Table B holds the same points as the rows below and some others, measured another way and shuffled. Each row below is followed by which row of B it is.
B:
1: [-143  100 -121   31   33  -58  -15 -107  -48  -57  -99 -168   66  -15
  -47   52  -22  -37]
2: [  83   88  -54   -6 -146  -21  -33  -57  -16   18  -22   36   48 -108
 -124    1 -104 -100]
3: [ 132   66  295 -159  -84  105  -12   52  -22   91  106  222   57 -108
   78   63  157  -23]
4: [126  26 261 -72 -23 129 -72  25   8  46 126 118  43 -10 101 214 273  40]
5: [ 241  130 -115  -51 -118   33   55  -54   67 -189   -7   55  -41  -86
 -225  -16  125  -13]
6: [210 132 294 -82  -4 185  69 206 -91  90  93 258 126 -63 251  40 204  36]
7: [ -74   67  324 -137  -40   -4 -136  -28   72   96  171  149   12  120
   72  209  195  100]
8: [  41  -72  -63 -131   26  168  113 -176 -184 -145 -211 -232   78 -551
 -116  -10  218 -315]
9: [-118  154  110 -125   20   37   51    8  -68  -72  -32    3  101  -91
   32   49  207   34]
10: [ 151  -45   50  -90  -82  110    5 -101  -82   23  -51  -12   39 -330
  -71   15   50 -240]
11: [-415   97  102  -55   34  -92  -75  -78 -141  108  -83 -149  186  -64
   96  103  -53  -53]
12: [ 102  136 -272   54   -6   -5  129  -34  -82 -116 -178  -95   50 -137
  -92 -160 -120 -127]
13: [  44  -98   61  -32  -42   86  -75 -150  -83   67  -37 -105   50 -259
  -24  128   51 -226]
14: [-73 211  92 -49 -36 -44 -16  56   4 -11  44  97  86 109  43  62  64 121]
15: [  63  -15  303 -141  -21  104  -61  -14  -29  126   89  132   41 -106
  111  116  162  -73]
16: [  71   16  -47    6  -21   36    6  -72  -75   34  -77  -49   49 -159
  -15  -24  -70 -175]
17: [ 120   32  311 -166  -40  139  -21   30  -18   56  105  174   39 -119
   91  117  266  -22]
18: [-482   44  325  -74  110  -16 -153  -49 -146  172   10 -147  215   14
  264  311  165   39]
19: [325   2  66  28 -87  57 -80 -27 105  71 115 157 -73  70 -23  80  10 -40]
20: [ 282   43 -179  -74 -144   72   88 -124   -4 -180  -95  -16  -32 -317
 -287  -91   54 -193]
21: [-114  192  190 -108   69   32   25   71  -16  -62   44   63   84   88
  120  109  281  163]
22: [-211   14  -49   39  106    8  -12  -96 -167   52 -157 -236  132 -134
  109   57  -45 -147]
23: [ 163  384 -250   69 -200 -171   61  116  115 -118   23  210   19  256
 -192 -152 -227  180]
24: [ 565   10   32 -115 -186  120   -8  -89  240 -160  163  256 -221  -35
 -291   30  249  -19]
25: [-251   22 -164   23    6 -170 -146 -297   83  -63  -71 -253  -56   94
 -206  131  -60  -42]
26: [-192  157  -41 -147  -56 -110  -15 -166   61 -164  -40  -71  -14  -22
 -226   34  116   36]
27: [185  17 431 -30  84 199 -20 204 -99 278 145 258 109  42 444 114 135   1]
28: [   8  181  -50  -32  -83  -62  -22  -38   62  -99   18   33   10   79
 -137   48   54   84]
29: [ 258  -28 -180   13  -97   47  -11 -174   45 -111  -54  -74  -74 -180
 -242    7   15 -180]
30: [ 198  -34 -198   99  -41   50  -21 -135  -23  -43  -92 -136   -8 -150
 -119   38  -52 -187]
31: [ -55  120  -37  -66  -10  -17   -3 -104   39 -160  -24  -80    3    3
 -123  101  192   56]
32: [ 271   82  -51   -1 -138   51    7  -13   21  -41   19  103    8  -88
 -118    1    7  -69]
33: [ 64 226  -8 -77 -42 -15  85  55  20 -76  -6 137  24  36 -34 -95  33  68]
34: [  -2   96   35 -162  -30   63   70  -73  -37 -146  -62  -26   41 -223
 -113   14  234  -57]
35: [-154  -12   43   54    4  -90 -156 -131  -11  180    0  -84   36   75
   57  115 -173  -97]
36: [  45   89  -80  -41 -152  -80  -63 -128   76  -47   15   21  -24  -16
 -220   25  -63  -43]
37: [ -37  231  -92   43   46  -61   35   35   31 -104  -21   -2   30  209
   14   18   43  154]
38: [ 107   89 -113   70  -62  -30  -45  -65   46  -41   -4  -17   -5   65
 -100   55  -46   -8]
39: [  15   22  131  -11   14   99  -41   -3  -91   53    2  -26  106 -100
  116  159  145  -53]
40: [-504  176   87  -76   22 -139  -93  -86  -89   17  -59 -166  182   32
   33  166   37   71]
41: [ 106  114   28  -45  -68   30   54   47  -73   66  -32  120   70 -114
   38 -103  -99 -102]
42: [  63  170   98 -113 -102   31   41   56  -36  -25   12  139   92 -105
  -23   -5   85    6]
43: [ 219   17  -71  110  -56   36  -20    1  -52  122  -30   42   35  -52
   48  -39 -204 -162]
44: [-250   87   89  -70   -2  -39  -29  -46 -141   96  -79  -76  160 -131
   81   42  -54  -94]
45: [-112  113   -1  -62  -76  -72  -36  -81  -26   18  -35  -11   62  -61
  -79   13  -64  -53]
46: [-117   22 -164   67   31  -39   -2 -129 -136   51 -177 -206   98 -161
   -1  -40 -204 -212]
47: [ -35   88 -235   33  -85  -89   -8 -157  -20  -75 -132 -140   27 -103
 -207  -41 -155 -132]
48: [-154    7  -54  -83  -63  -25   -9 -173 -125   24 -147 -156   98 -308
 -106  -14  -97 -240]
49: [ -46   22 -285  -10 -130 -109  -40 -281   10 -118 -145 -211  -25 -208
 -359  -23 -153 -210]
50: [-334  332 -208   24  -45 -266   12  -24    7  -63  -99  -51   95  225
  -99 -106 -263  124]
51: [-263   56   92 -165   -6  -49  -67 -192    3  -82  -28 -128   29 -105
 -125  142  196  -25]
52: [-87 277  32  42  45 -46  60 179 -81  65 -17 103 148 190 215 -53 -89 139]
53: [-126   35  -28  -29 -151 -110 -112 -154  -35  105  -39  -50   67 -112
 -132   32 -224 -163]
54: [-228   43 -138   36  -16 -100  -52 -152 -123   69 -156 -212  109 -134
  -41   -6 -235 -190]
55: [ 332   32 -127  100  -83   72   46   25  -69   83  -68   68   39 -150
   11 -108 -218 -206]
56: [ 65  85 141 -15 -18  55 -20  60 -52 100  41  99  89  -4 136  61  21 -18]
57: [-264   90  214  -63   60   -1  -59   11 -128  132   -6  -33  166  -17
  202  132   68   -1]
58: [126 234 123  -6 -21  56  53 192 -21  10  76 205 104 127 149  31 106 154]
59: [261 130 125   2 -77  46  -5 117  46  93 116 264   9 112  92  -1 -18  44]
60: [ -91  165   76 -111  -47   27   75   51 -144   16  -76   42  170 -199
   50  -54   12  -64]
61: [ -16   -8 -114   27   51  -27  -46 -185   22  -50  -76 -169  -42  -17
  -85   65   20  -98]
62: [  12  -56 -136   25   10    9  -63 -225   -4  -70  -89 -217  -36 -124
 -147  102   44 -158]
63: [-163   17   74  -46  -40  -20  -91 -118  -81   82  -37  -97  102 -129
    0  117  -19 -114]
64: [ 333   14 -218   75 -142   -6  -54 -151  134 -110   12   -3 -117   -2
 -276   39  -46  -86]
65: [ 31 151 -39 101  33 -32 -18  55   4  46   7  32  47 196 108  29 -78  73]
66: [  26    9  259 -106  -91   17 -127  -54   34  148  125  140   16   -9
   29  138   53  -43]
67: [  47  104   36 -130 -105   -5   13  -65   16  -41   -4   80   12 -123
 -130  -34   45  -58]
68: [-373  109  148  -79   99  -55  -50  -61  -98   73  -52 -117  137   14
  150  114   69   17]
69: [ 120   92  151 -133  -56  120   41   14  -29  -62   30   96   51 -165
  -12   70  256  -14]
70: [  29  163 -291  151  -19  -83   53   -6  -75   -3 -154  -84   82   14
  -24 -131 -298  -88]
71: [303  24 169 -16 -21 132 -24  56  35  69 111 188 -16  29 110  83 134  -7]
72: [139 183  75   3 -49  41  15 124  -2   7  62 163  78  83  84  43  63  96]

[-269  -93 -176 -305  213  314  -40   79  198  221  261 -143  -76 -266
  -90  -70   10   27  -80  234 -118  321 -190  181 -210  -23  294  102]
35
[  21   -3  -96  158   16   70  -82  -19  100 -102  -34   33    7  116
 -185   80  -60  127   29   91 -131   97 -127 -135 -176  161  132   77]
30
[  99  329  158  -10  167 -258   55   -1 -122 -319  301  -56  352  100
 -235  113  -26   18  144   57 -146  138   10 -220  198  117  -73   60]
12
[ -11  107   93  165  101  -35   18   13  -25  -73  -15  166  113  235
 -225   82   17   89  -12  -11    6   88   64 -132  -79  167   -1    1]
5
[-286  253   53   57   25  106 -369 -307  104  131  244 -437 -213 -528
  449   18  -20  -90   73  102  113 -199  249   96   70    2 -167 -268]
11
[-157 -150  -85  162  242  147 -106  142   32  111   55   46  -84  130
  -77  157 -142  160  -14   50  -35  174 -107 -146 -329  171  273  -72]
62
[  -5   20  -77   47  280 -100 -132  166 -172   65    9   12  -17   93
    9  192   -5  144  -16  -27  -18  123  -21 -238  -53  -11   80  -64]
69
[-112  199   48   53  -82  176  -37 -230  303 -227  287 -180  111 -119
 -187  -39 -105  -54  136  225 -173   68  -61   56  -84  255   76   81]
49
[ -87  250  183  568 -159  -60 -408 -397   -5  -14 -185 -125 -207 -108
  369  118  -20   45   73 -100  233 -446  417 -133   17  174 -352 -354]
34
[-132   14  -17  -27  402  -96 -168  164 -169   87  327 -197   44 -137
  111  170 -128  128   77   63  -57  185  -68 -204  -15   -7  147 -116]
22
[-175  190  107  120   65  106  -59 -102   73   80    7   45  -65   45
  -13   54   59  -46  -61  -19  138  -34  235   27  -93  142  -71 -139]
28
[-198   -8  -63  -75  164  116 -184  -46   68  119  256 -234  -52 -332
   87  -23  -42   73   27  173  -70  138  -73   40  -68  -12  121  -10]
63
[-174   94    7 -263  350  -72 -105   69 -107   70  485 -308  141 -384
   66   -1  -39   53   74  170 -121  257  -87  -17  125 -107   94    6]
44
[-130 -236 -211   25  344  104 -153  280 -120  363 -167  135 -234  108
   48  172   33  218 -161  -40   71  195  -65 -141 -292  -61  240  -84]
4
[-166  302  158  196  137   17  -91  -59  -40  105  -89  100 -140  193
  112  208   73  -98  -80 -167  264 -157  413  -83  -71  152 -171 -313]
37
[-381   18  -25  114  138  408 -104  -26  285  213  101  -34 -260   21
   46  122 -109  -82  -68   60  115   35  111   97 -414  256  209 -217]
25
[-140  213   53  131  -57  118 -142 -209  107  107 -148   22 -180  -34
   94   36  137  -55  -90  -39  170 -151  298   68  -52   79 -175 -146]
65
[ -98   89   37 -137  168  -61 -107  -72    6 -119  513 -341  239 -395
  -59  -84 -111   95  167  265 -231  233 -180  -14  126   10   81  117]
48
[ -29  193   44  -48  216 -129  -46   65 -178  103  -42   83   11   68
   -1  112  169   24  -93  -93  111   49  192  -96   88  -63 -122  -83]
58
[   6  -62 -196   99    0  144 -149    4   64  158 -334  141 -227  104
  -33   78  130  120 -137  -12   35   13    7  -44 -203    1   44   26]
71
[ -52  486  306 -313   35  -47  355 -142   88 -233  332  131  447   41
 -509 -189  243 -181  -39  106  -42  236  196  206  264   97 -181  215]
23
[ -11 -164 -264 -150  237  -13 -218  165 -180  335 -194    7 -204 -162
  132   52  184  227 -159   11    9  165  -84  -75  -43 -273   74   43]
27
[ -58   55    6 -241  128   25   79  -13   68  -79  336  -77  261 -195
 -304 -147   43   78   30  237 -211  342 -187   80   56   -2  119  256]
2
[ -24  112 -150    7  -78   99 -238 -181  104   74 -142 -128 -194 -214
  123   12  127   39  -42   74  -21  -81   50   37  -12  -57  -88   15]
3
[-273  267  158  264   13  154 -190 -236  141   74   61  -97 -181  -57
  202  112  -32 -113    3  -28  216 -214  359   29 -123  227 -142 -316]
26
[ -44  294  131 -109  212 -129   64   29 -105  -66  187   24  187   56
 -142   72   98  -44   -6   -5   15  125  148  -69  134   30  -91  -11]
33
[ -49  156   21   78 -242  121 -126 -345  154   72 -236   48 -107 -167
  -31 -175  256   25 -110   57   84 -122  214  189   36   -8 -232   69]
59
[ -12 -255 -127   88  115  199  165  209   79  117 -275  476   28  455
 -530   -5   88  234 -205   28  -56  346 -184  -40 -391  150  299  216]
24
[  49   22 -112   82  -50    3 -211 -154   78 -116   52 -184   23 -199
  -30  -17  -26  154   91  175 -189   43 -156  -82  -12   32   31  120]
10
[-359  170   15 -184  466   76 -166  142  -59  238  438 -301 -120 -248
  294  212  -89 -104   14   35   88  111  137  -34  -51  -11  112 -302]
40
